Below are the code and all the weights of a small trained network. Each question names an input and a target symbol and asks about switching units off, where a switched-off unit gives its printed mean instead of its output.

import numpy as np


def w(rows, s, z=0):
    codes = np.array(rows[::2]) - 128.0
    scale = np.full(codes.shape[1], s)
    scale[-1] = z or s
    return codes * scale


def f(y):
    return y / 2 * (1 + np.tanh(0.7978845608 * (y + 0.044715 * y**3)))


def softmax(a):
    e = np.exp(a - a.max(-1, keepdims=True))
    return e / e.sum(-1, keepdims=True)


def log_softmax(a):
    a = a - a.max(-1, keepdims=True)
    return a - np.log(np.exp(a).sum(-1, keepdims=True))


def net(x, mask):
    ids = ['αβγδεζηθμξπστφψ'.index(c) for c in x.split()]
    T = len(ids)
    res = E[ids] + P[:T]
    u = 0
    for l in range(2):
        r = res
        for j in range(2):
            rows = slice(2 * j, 2 * j + 2)
            q, k, v = (r @ M[l][rows].T for M in (Q, K, V))
            z = softmax(np.where(np.tri(T) > 0, q @ k.T / 2**0.5, -1e9)) @ v
            o = O[l][rows]
            res = res + np.where(mask[u + j], z, o[:, -1]) @ o[:, :-1]
        u += 2
        y = f(res @ A[l][:, :-1].T + A[l][:, -1])
        res = res + np.where(mask[u : u + 8], y, B[l][:, -1]) @ B[l][:, :-1]
        u += 8
    return log_softmax(res[-1] @ U[:, :-1].T + U[:, -1])


Q, K, V, O, A, B = {}, {}, {}, {}, {}, {}
E = w([
[157,119,194,102,81,139,169],'α',
[74,136,133,54,154,124,116],'β',
[169,154,174,129,136,200,118],'γ',
[196,151,175,129,95,128,130],'δ',
[123,88,134,76,60,97,128],'ε',
[118,138,138,83,121,40,175],'ζ',
[146,179,110,97,154,82,81],'η',
[137,183,128,119,168,91,169],'θ',
[126,103,84,116,91,179,82],'μ',
[97,90,105,137,98,168,177],'ξ',
[179,148,124,145,92,8,187],'π',
[183,149,82,152,103,88,82],'σ',
[73,146,48,123,175,147,112],'τ',
[119,142,56,168,156,179,117],'φ',
[158,85,62,183,44,144,139],'ψ',
],0.012)
P = w([
[132,89,202,146,152,140,98],'0',
[100,253,137,109,61,162,116],'1',
[58,127,135,198,147,97,118],'2',
[182,166,55,58,112,165,167],'3',
[176,43,83,130,190,109,163],'4',
[114,222,59,139,77,118,167],'5',
],0.015)
Q[0] = w([
[56,121,203,211,118,105,71],'L0H1',
[71,253,109,117,38,137,160],'L0H1',
[135,227,27,62,33,156,188],'L0H2',
[48,179,178,185,82,115,99],'L0H2',
],0.014)
K[0] = w([
[172,76,216,66,173,139,117],'L0H1',
[163,101,30,133,144,117,153],'L0H1',
[143,131,4,168,120,117,158],'L0H2',
[203,56,115,68,190,134,148],'L0H2',
],0.016)
V[0] = w([
[50,68,141,30,50,52,189],'L0H1',
[17,148,83,69,222,167,125],'L0H1',
[163,201,188,106,208,49,191],'L0H2',
[95,123,179,155,138,210,246],'L0H2',
],0.012)
O[0] = w([
[93,232,218,88,211,142,178,9],'L0H1',
[43,186,180,202,28,111,88,87],'L0H1',
[34,74,102,34,72,142,201,97],'L0H2',
[97,124,85,232,130,200,248,130],'L0H2',
],0.014,0.0014)
A[0] = w([
[82,225,96,72,12,146,113,1],'L0N1',
[145,255,151,94,135,67,76,74],'L0N2',
[93,52,118,225,51,109,108,144],'L0N3',
[103,236,131,105,119,155,116,65],'L0N4',
[151,151,108,196,116,153,18,85],'L0N5',
[181,173,53,70,30,145,116,46],'L0N6',
[91,226,120,91,102,241,163,52],'L0N7',
[85,55,41,196,197,57,192,125],'L0N8',
],0.0065,0.0073)
B[0] = w([
[180,13,167,123,198,137,230,199],'L0N1',
[128,79,176,121,74,201,83,202],'L0N2',
[98,210,161,83,150,116,68,254],'L0N3',
[214,108,164,167,99,168,160,168],'L0N4',
[82,128,121,108,153,61,174,231],'L0N5',
[2,144,135,131,133,150,167,186],'L0N6',
[222,160,114,157,100,33,171,178],'L0N7',
[153,73,192,103,117,224,90,208],'L0N8',
],0.0079,0.0096)
Q[1] = w([
[134,71,132,222,186,233,67],'L1H1',
[189,78,185,198,33,61,119],'L1H1',
[219,85,161,131,191,116,40],'L1H2',
[152,57,217,146,79,185,254],'L1H2',
],0.0039)
K[1] = w([
[153,145,96,38,140,71,216],'L1H1',
[136,150,4,207,175,68,138],'L1H1',
[235,183,111,122,40,230,67],'L1H2',
[191,70,152,147,218,122,218],'L1H2',
],0.0036)
V[1] = w([
[112,123,206,85,138,160,115],'L1H1',
[199,168,76,115,3,120,150],'L1H1',
[155,198,84,133,63,179,120],'L1H2',
[150,138,83,144,195,109,154],'L1H2',
],0.0033)
O[1] = w([
[147,116,159,90,22,46,202,254],'L1H1',
[254,103,156,101,158,235,145,52],'L1H1',
[169,39,212,153,102,49,63,85],'L1H2',
[84,112,150,134,172,213,112,92],'L1H2',
],0.0023,0.0027)
A[1] = w([
[161,9,121,118,229,105,172,2],'L1N1',
[49,145,80,117,10,135,113,51],'L1N2',
[150,75,2,71,62,151,94,84],'L1N3',
[131,87,172,72,232,189,48,86],'L1N4',
[121,198,117,194,192,11,44,100],'L1N5',
[221,107,168,196,94,96,38,158],'L1N6',
[82,33,117,235,197,137,147,169],'L1N7',
[125,214,105,81,109,100,236,161],'L1N8',
],0.0065,0.0097)
B[1] = w([
[44,254,109,243,34,134,137,187],'L1N1',
[192,180,173,90,191,95,188,190],'L1N2',
[175,95,213,159,139,76,91,193],'L1N3',
[104,97,133,212,122,64,212,210],'L1N4',
[210,100,89,94,99,149,228,227],'L1N5',
[53,131,24,120,148,191,113,233],'L1N6',
[195,240,210,52,117,142,87,183],'L1N7',
[81,110,114,194,203,148,29,255],'L1N8',
],0.0079,0.0084)
U = w([
[121,74,110,195,142,45,79,98],'α',
[189,80,166,184,56,103,172,95],'β',
[121,150,136,110,97,210,220,56],'γ',
[132,32,142,151,146,205,71,162],'δ',
[186,222,202,70,141,184,50,96],'ε',
[185,125,220,135,241,51,171,49],'ζ',
[128,72,154,2,86,187,185,179],'η',
[38,40,72,168,125,125,209,91],'θ',
[37,157,34,88,30,206,32,252],'μ',
[109,173,101,237,151,139,78,36],'ξ',
[32,155,115,65,227,157,60,120],'π',
[171,139,168,63,127,37,29,198],'σ',
[22,198,214,170,74,99,28,179],'τ',
[122,235,93,71,69,36,189,163],'φ',
[230,85,57,87,169,144,185,124],'ψ',
],0.0044,0.0033)

Each question gives the input, a string of symbols that net reads in full, and the target symbol t.
The units are the heads (2 rows each of Q, K, V and O) and the neurons (one row each of A and B). Each row of codes is followed by its name. A weight is (code - 128) times the scale printed after its matrix; where a second scale follows, it is the last column's (O, A, B and U).
mask holds one flag per unit, layer by layer, with each layer's heads first. A switched-off unit (its flag False) gives its mean, the last column of its rows in O or B, instead of its output. The means were averaged over made-up inputs and are rounded, as every weight is.
A unit's drop is (log p(t) with every unit on - log p(t) with that unit switched off) / (log p(t) with every unit on - log p(t) with every unit switched off).
The circuit of an input: a set's keep is (log p(t) with only the set's units on - log p(t) with every unit switched off) / (log p(t) with every unit on - log p(t) with every unit switched off). Starting from the 12 units with the biggest drops (on a tie, the unit counted first), units are removed one at a time, each time the one whose removal leaves the highest keep (on an exact tie, the one counted first), for as long as the keep stays at least 0.8.
circuit, biggest first: the units of the circuit, biggest drop first
most important unit: the unit with the biggest drop
k most important neurons: the k neurons with the biggest drops, biggest first
k most important neurons of layer l: the k neurons of layer l with the biggest drops, biggest first
heads that matter: for each layer, one digit per head in row order, 1 if its drop is at least 0.15 and else 0, layers parted by /
input γ η η η γ σ, target σ: heads that matter => 11 / 00
input δ ε δ μ, target μ: circuit, biggest first => (L0H2, L1N6, L0N2, L0N1)
input ε δ θ γ μ ξ, target ξ: most important unit => L0H2
input σ α δ, target α: 3 most important neurons => (L1N3, L1N4, L1N1)
input θ ψ α μ ψ δ, target ψ: heads that matter => 11 / 00
input σ φ π π β, target μ: circuit, biggest first => (L0H1, L0N1)
input ε β φ τ η η, target τ: 3 most important neurons of layer 0 => (L0N1, L0N2, L0N3)
input β φ η δ ε, target μ: circuit, biggest first => (L0H1, L1N6)
input ξ φ φ π, target φ: heads that matter => 11 / 00
input β π γ β μ, target θ: heads that matter => 11 / 00
input η β σ π α μ, target π: 2 most important neurons of layer 1 => (L1N8, L1N5)
input θ ψ ξ η, target ψ: 2 most important neurons of layer 1 => (L1N5, L1N8)
input φ ψ φ μ τ, target ξ: circuit, biggest first => (L1N1, L0H2, L0H1)
input ε τ τ α, target τ: circuit, biggest first => (L0H1)
input π γ β δ β, target δ: circuit, biggest first => (L0H1, L0N8)
input β φ η ε γ, target μ: heads that matter => 10 / 00
input ζ π δ π φ, target θ: circuit, biggest first => (L0H1, L0H2, L1N4, L1N1)
input η ε β, target σ: circuit, biggest first => (L0H2, L0H1, L1N3, L1N6)
input γ θ π δ α, target η: heads that matter => 01 / 00
input φ μ β μ τ τ, target τ: most important neuron of layer 0 => (L0N1)
input δ σ β, target β: heads that matter => 10 / 00
input θ δ γ ε δ, target β: 3 most important neurons of layer 1 => (L1N1, L1N3, L1N4)
input β φ ε β π, target μ: heads that matter => 10 / 00
input θ η β α ε, target σ: heads that matter => 01 / 00
input ε θ η ξ, target ξ: circuit, biggest first => (L0H1, L0H2, L1N8, L0N7)
input π γ τ π α, target δ: circuit, biggest first => (L0H1, L0N8, L0H2)
input τ ε σ η δ, target ζ: heads that matter => 10 / 00
input δ γ α α β π, target π: heads that matter => 11 / 00
input π ε π φ μ, target ζ: most important neuron => (L1N4)
